Here is a tiny trained network, its code and every weight. The questions are about switching its units off for an input and a class, where a switched-off unit gives its printed mean instead of its output.

import numpy as np


def w(rows, s, z=0):
    codes = np.array(rows[::2]) - 128.0
    scale = np.full(codes.shape[1], s)
    scale[-1] = z or s
    return codes * scale


def norm(h):
    return h / np.sqrt((h * h).mean(-1, keepdims=True) + 1e-5)


def f(y):
    return y / 2 * (1 + np.tanh(0.7978845608 * (y + 0.044715 * y**3)))


def log_softmax(a):
    a = a - a.max(-1, keepdims=True)
    return a - np.log(np.exp(a).sum(-1, keepdims=True))


def net(x, mask):
    res = np.array(x, float).reshape(1, 2) / 4 @ E
    u = 0
    for l in range(2):
        y = f(norm(res) @ A[l][:, :-1].T + A[l][:, -1])
        res = res + np.where(mask[u : u + 14], y, B[l][:, -1]) @ B[l][:, :-1]
        u += 14
    return log_softmax(norm(res)[-1] @ U[:, :-1].T + U[:, -1])


A, B = {}, {}
E = w([
[52,76,234,64],'x0',
[185,3,49,17],'x1',
],0.005)
A[0] = w([
[129,110,105,110,93],'0.n1',
[142,74,197,206,65],'0.n2',
[255,73,203,153,81],'0.n3',
[140,161,175,123,63],'0.n4',
[100,152,75,85,94],'0.n5',
[195,159,149,71,94],'0.n6',
[170,133,159,122,127],'0.n7',
[239,130,149,119,60],'0.n8',
[159,168,92,71,2],'0.n9',
[87,24,95,205,97],'0.n10',
[148,87,122,139,95],'0.n11',
[67,224,105,75,56],'0.n12',
[207,110,171,126,91],'0.n13',
[187,128,170,128,125],'0.n14',
],0.0058,0.0044)
B[0] = w([
[116,164,136,105,93],'0.n1',
[88,94,93,119,55],'0.n2',
[113,162,132,108,66],'0.n3',
[85,92,95,116,46],'0.n4',
[120,151,136,109,85],'0.n5',
[118,152,133,113,82],'0.n6',
[128,128,128,128,125],'0.n7',
[87,122,134,118,70],'0.n8',
[6,116,123,124,2],'0.n9',
[127,158,130,110,86],'0.n10',
[118,158,136,109,91],'0.n11',
[81,86,100,119,44],'0.n12',
[122,152,128,114,68],'0.n13',
[126,126,127,129,121],'0.n14',
],0.021,0.00097)
A[1] = w([
[98,77,199,117,1],'1.n1',
[69,152,133,166,104],'1.n2',
[155,59,198,124,142],'1.n3',
[147,122,159,132,124],'1.n4',
[104,136,141,164,109],'1.n5',
[61,171,225,181,75],'1.n6',
[112,240,215,104,48],'1.n7',
[118,205,186,105,71],'1.n8',
[108,58,122,9,68],'1.n9',
[107,107,206,89,23],'1.n10',
[112,139,144,158,83],'1.n11',
[150,50,108,129,121],'1.n12',
[182,119,190,124,159],'1.n13',
[109,111,209,81,17],'1.n14',
],0.013,0.0029)
B[1] = w([
[186,236,113,212,171],'1.n1',
[135,106,139,55,139],'1.n2',
[129,72,69,152,246],'1.n3',
[121,110,105,112,164],'1.n4',
[115,117,93,68,143],'1.n5',
[125,104,216,34,203],'1.n6',
[99,67,62,168,136],'1.n7',
[135,61,74,150,124],'1.n8',
[151,107,210,16,223],'1.n9',
[175,236,106,211,171],'1.n10',
[130,116,87,69,135],'1.n11',
[74,126,118,149,180],'1.n12',
[69,102,118,108,254],'1.n13',
[173,251,102,213,175],'1.n14',
],0.022,0.0058)
U = w([
[173,93,183,1,180],'0',
[212,247,92,212,190],'1',
[58,37,46,162,164],'2',
[84,144,168,164,4],'3',
[110,119,183,175,25],'4',
[86,136,193,175,1],'5',
],0.015,0.0097)

Each question gives the input, the list of numbers given to net, and the class t.
The units are the neurons (one row each of A and B). Each row of codes is followed by its name. A weight is (code - 128) times the scale printed after its matrix; where a second scale follows, it is the last column's (A, B and U).
mask holds one flag per neuron, layer by layer. A switched-off neuron (its flag False) gives its mean, the last column of its row in B, instead of its output. The means were averaged over made-up inputs and are rounded, as every weight is.
A unit's drop is (log p(t) with every unit on - log p(t) with that unit switched off) / (log p(t) with every unit on - log p(t) with every unit switched off).
unit that matters most: the unit with the biggest drop
top k neurons: the k neurons with the biggest drops, biggest first
k most important neurons of layer l: the k neurons of layer l with the biggest drops, biggest first
drop when u is switched off: that unit's drop, to one decimal
input [8,-6], class 1: unit that matters most : 1.n1
input [-4,-5], class 0: top 4 neurons : [1.n3 1.n14 1.n1 1.n10]
input [-2,-2], class 2: top 2 neurons : [1.n9 1.n6]
input [-3,3], class 2: 3 most important neurons of layer 1 : [1.n9 1.n14 1.n10]
input [-2,3], class 2: top 2 neurons : [1.n9 0.n2]
input [-5,2], class 1: 3 most important neurons of layer 1 : [1.n9 1.n6 1.n3]
input [8,6], class 1: top 2 neurons : [1.n14 1.n10]
input [-8,6], class 1: top 2 neurons : [1.n9 1.n6]
input [3,1], class 2: 2 most important neurons of layer 1 : [1.n13 1.n3]
input [8,0], class 1: drop when 1.n8 is switched off : 0.0
input [7,5], class 1: 2 most important neurons of layer 1 : [1.n14 1.n10]
input [1,-3], class 2: drop when 1.n9 is switched off : 0.1
input [0,-8], class 0: drop when 1.n6 is switched off : 0.1
input [-2,-1], class 2: drop when 1.n6 is switched off : 0.2
input [-3,-5], class 0: top neuron : [1.n3]
